Below are the code and all the weights of a small trained network. Each question names an input and a target symbol and asks about switching units off, where a switched-off unit gives its printed mean instead of its output.

import numpy as np


def w(rows, s, z=0):
    codes = np.array(rows[::2]) - 128.0
    scale = np.full(codes.shape[1], s)
    scale[-1] = z or s
    return codes * scale


def f(y):
    return y / 2 * (1 + np.tanh(0.7978845608 * (y + 0.044715 * y**3)))


def softmax(a):
    e = np.exp(a - a.max(-1, keepdims=True))
    return e / e.sum(-1, keepdims=True)


def log_softmax(a):
    a = a - a.max(-1, keepdims=True)
    return a - np.log(np.exp(a).sum(-1, keepdims=True))


def net(x, mask):
    ids = ['εηθξτφ'.index(c) for c in x.split()]
    T = len(ids)
    res = E[ids] + P[:T]
    r = res
    for j in range(3):
        rows = slice(3 * j, 3 * j + 3)
        q, k, v = (r @ M[0][rows].T for M in (Q, K, V))
        z = softmax(np.where(np.tri(T) > 0, q @ k.T / 3**0.5, -1e9)) @ v
        o = O[0][rows]
        res = res + np.where(mask[j], z, o[:, -1]) @ o[:, :-1]
    y = f(res @ A[0][:, :-1].T + A[0][:, -1])
    res = res + np.where(mask[3:7], y, B[0][:, -1]) @ B[0][:, :-1]
    return log_softmax(res[-1] @ U[:, :-1].T + U[:, -1])


Q, K, V, O, A, B = {}, {}, {}, {}, {}, {}
E = w([
[91,146,98,104,156,66],'ε',
[162,146,116,139,98,129],'η',
[76,147,132,58,177,195],'θ',
[152,184,121,55,90,99],'ξ',
[128,128,190,127,103,195],'τ',
[118,6,92,136,118,105],'φ',
],0.013)
P = w([
[172,191,68,135,173,181],'0',
[112,72,101,98,77,141],'1',
[143,84,167,143,179,140],'2',
[180,131,164,71,140,51],'3',
[82,99,89,109,57,136],'4',
[115,91,205,143,190,124],'5',
[170,145,178,71,125,20],'6',
[56,122,79,127,38,126],'7',
[78,123,225,154,184,99],'8',
[175,168,179,58,118,1],'9',
[65,106,75,117,36,133],'10',
],0.014)
Q[0] = w([
[68,67,151,205,233,207],'head 0',
[128,109,225,204,255,86],'head 0',
[169,129,225,30,149,19],'head 0',
[47,129,12,129,103,172],'head 1',
[179,85,182,176,173,127],'head 1',
[154,127,201,187,210,153],'head 1',
[155,155,138,197,226,133],'head 2',
[107,195,119,133,189,121],'head 2',
[64,96,98,83,41,208],'head 2',
],0.0094)
K[0] = w([
[124,106,195,156,189,105],'head 0',
[95,126,193,154,128,82],'head 0',
[6,149,121,170,51,137],'head 0',
[137,115,58,154,141,151],'head 1',
[97,95,231,147,102,118],'head 1',
[99,111,218,153,139,144],'head 1',
[121,102,167,98,126,109],'head 2',
[103,107,133,95,96,102],'head 2',
[116,124,67,154,131,213],'head 2',
],0.014)
V[0] = w([
[23,81,144,149,179,233],'head 0',
[191,232,149,100,154,171],'head 0',
[102,161,49,61,220,45],'head 0',
[137,64,155,101,1,126],'head 1',
[176,239,108,148,134,108],'head 1',
[198,126,82,172,142,174],'head 1',
[142,217,164,197,158,144],'head 2',
[90,150,180,47,185,194],'head 2',
[158,136,175,154,218,171],'head 2',
],0.009)
O[0] = w([
[107,163,123,104,2,193,166],'head 0',
[136,194,183,101,137,66,130],'head 0',
[198,164,25,53,184,105,253],'head 0',
[96,182,133,83,201,89,13],'head 1',
[90,54,160,176,123,158,212],'head 1',
[130,95,186,110,75,98,139],'head 1',
[45,146,116,148,144,159,111],'head 2',
[142,186,99,214,139,100,195],'head 2',
[75,195,95,142,125,98,131],'head 2',
],0.011,0.0036)
A[0] = w([
[81,53,135,47,68,31,96],'neuron 0',
[124,95,229,123,196,111,212],'neuron 1',
[2,106,211,165,39,104,84],'neuron 2',
[165,177,183,110,230,49,1],'neuron 3',
],0.007)
B[0] = w([
[172,173,197,122,108,183,252],'neuron 0',
[150,150,155,187,91,90,228],'neuron 1',
[47,91,133,76,153,88,252],'neuron 2',
[86,106,67,117,3,115,155],'neuron 3',
],0.013,0.0041)
U = w([
[99,145,75,40,241,56,189],'ε',
[184,172,213,254,178,111,220],'η',
[164,247,179,73,85,203,78],'θ',
[117,148,72,160,35,56,3],'ξ',
[96,107,193,112,136,115,97],'τ',
[115,5,65,200,89,198,178],'φ',
],0.008,0.0066)

Each question gives the input, a string of symbols that net reads in full, and the target symbol t.
The units are the heads (3 rows each of Q, K, V and O) and the neurons (one row each of A and B). Each row of codes is followed by its name. A weight is (code - 128) times the scale printed after its matrix; where a second scale follows, it is the last column's (O, A, B and U).
mask holds one flag per unit, heads first, then neurons. A switched-off unit (its flag False) gives its mean, the last column of its rows in O or B, instead of its output. The means were averaged over made-up inputs and are rounded, as every weight is.
A unit's drop is (log p(t) with every unit on - log p(t) with that unit switched off) / (log p(t) with every unit on - log p(t) with every unit switched off).
The circuit of an input: a set's keep is (log p(t) with only the set's units on - log p(t) with every unit switched off) / (log p(t) with every unit on - log p(t) with every unit switched off). Starting from all 7 units, units are removed one at a time, each time the one whose removal leaves the highest keep (on an exact tie, the one counted first), for as long as the keep stays at least 0.8.
circuit, biggest first: the units of the circuit, biggest drop first
k most important neurons: the k neurons with the biggest drops, biggest first
heads that matter: for each layer, one digit per head in row order, 1 if its drop is at least 0.15 and else 0, layers parted by /
input φ ξ ξ θ θ φ φ ε η ε φ, target θ: circuit, biggest first	(neuron 0; head 1)
input φ ε φ ε ξ, target θ: heads that matter	011
input η η θ, target θ: heads that matter	110
input ξ τ η ξ η ξ, target η: circuit, biggest first	(head 0; neuron 1)
input η φ θ ε ξ τ ε φ, target τ: heads that matter	110
input τ η τ τ θ φ θ τ τ φ, target τ: circuit, biggest first	(head 0; neuron 2)
input ε θ ξ ε ε, target φ: circuit, biggest first	(head 1)
input η θ ξ η η η φ φ θ η, target φ: heads that matter	100
input θ ξ ξ ξ, target ξ: 2 most important neurons	(neuron 3; neuron 1)
input ε φ τ η ξ θ ε, target ξ: 2 most important neurons	(neuron 3; neuron 1)
input ε φ τ η τ ε τ η ξ ξ, target η: circuit, biggest first	(head 0; neuron 1; head 1)
input η ε τ τ φ ε ε η ξ η ε, target τ: circuit, biggest first	(head 1; neuron 2; neuron 0; head 0)
input θ ξ ε τ ξ η θ, target ξ: circuit, biggest first	(neuron 3; head 0; neuron 1; head 1)
input ε ξ η ξ ε η ε φ ξ, target φ: heads that matter	100
input η ξ η τ, target ξ: heads that matter	110
input η η θ φ, target η: heads that matter	100
input ξ τ ξ η, target τ: heads that matter	100
input ε φ ε ξ ξ η φ θ ξ ε, target θ: circuit, biggest first	(head 0; neuron 0)
input τ φ η η η ξ ε ε, target ε: circuit, biggest first	(head 1)
input θ ε ξ τ η, target ξ: circuit, biggest first	(head 2; neuron 0)
input ε η ε ε ξ τ φ θ ξ, target θ: most important neuron	(neuron 2)
input η ε η φ ε φ τ ξ τ φ ξ, target τ: circuit, biggest first	(head 1; neuron 2; neuron 0; head 2)
input ε φ φ η ε φ ξ ε ε, target ε: heads that matter	110
input ε ε τ φ φ η φ ξ φ θ, target ξ: circuit, biggest first	(neuron 3; head 0; head 1; neuron 1)
input φ η η ε, target η: heads that matter	100
input φ ε ξ ξ ε ε ξ τ, target θ: heads that matter	011
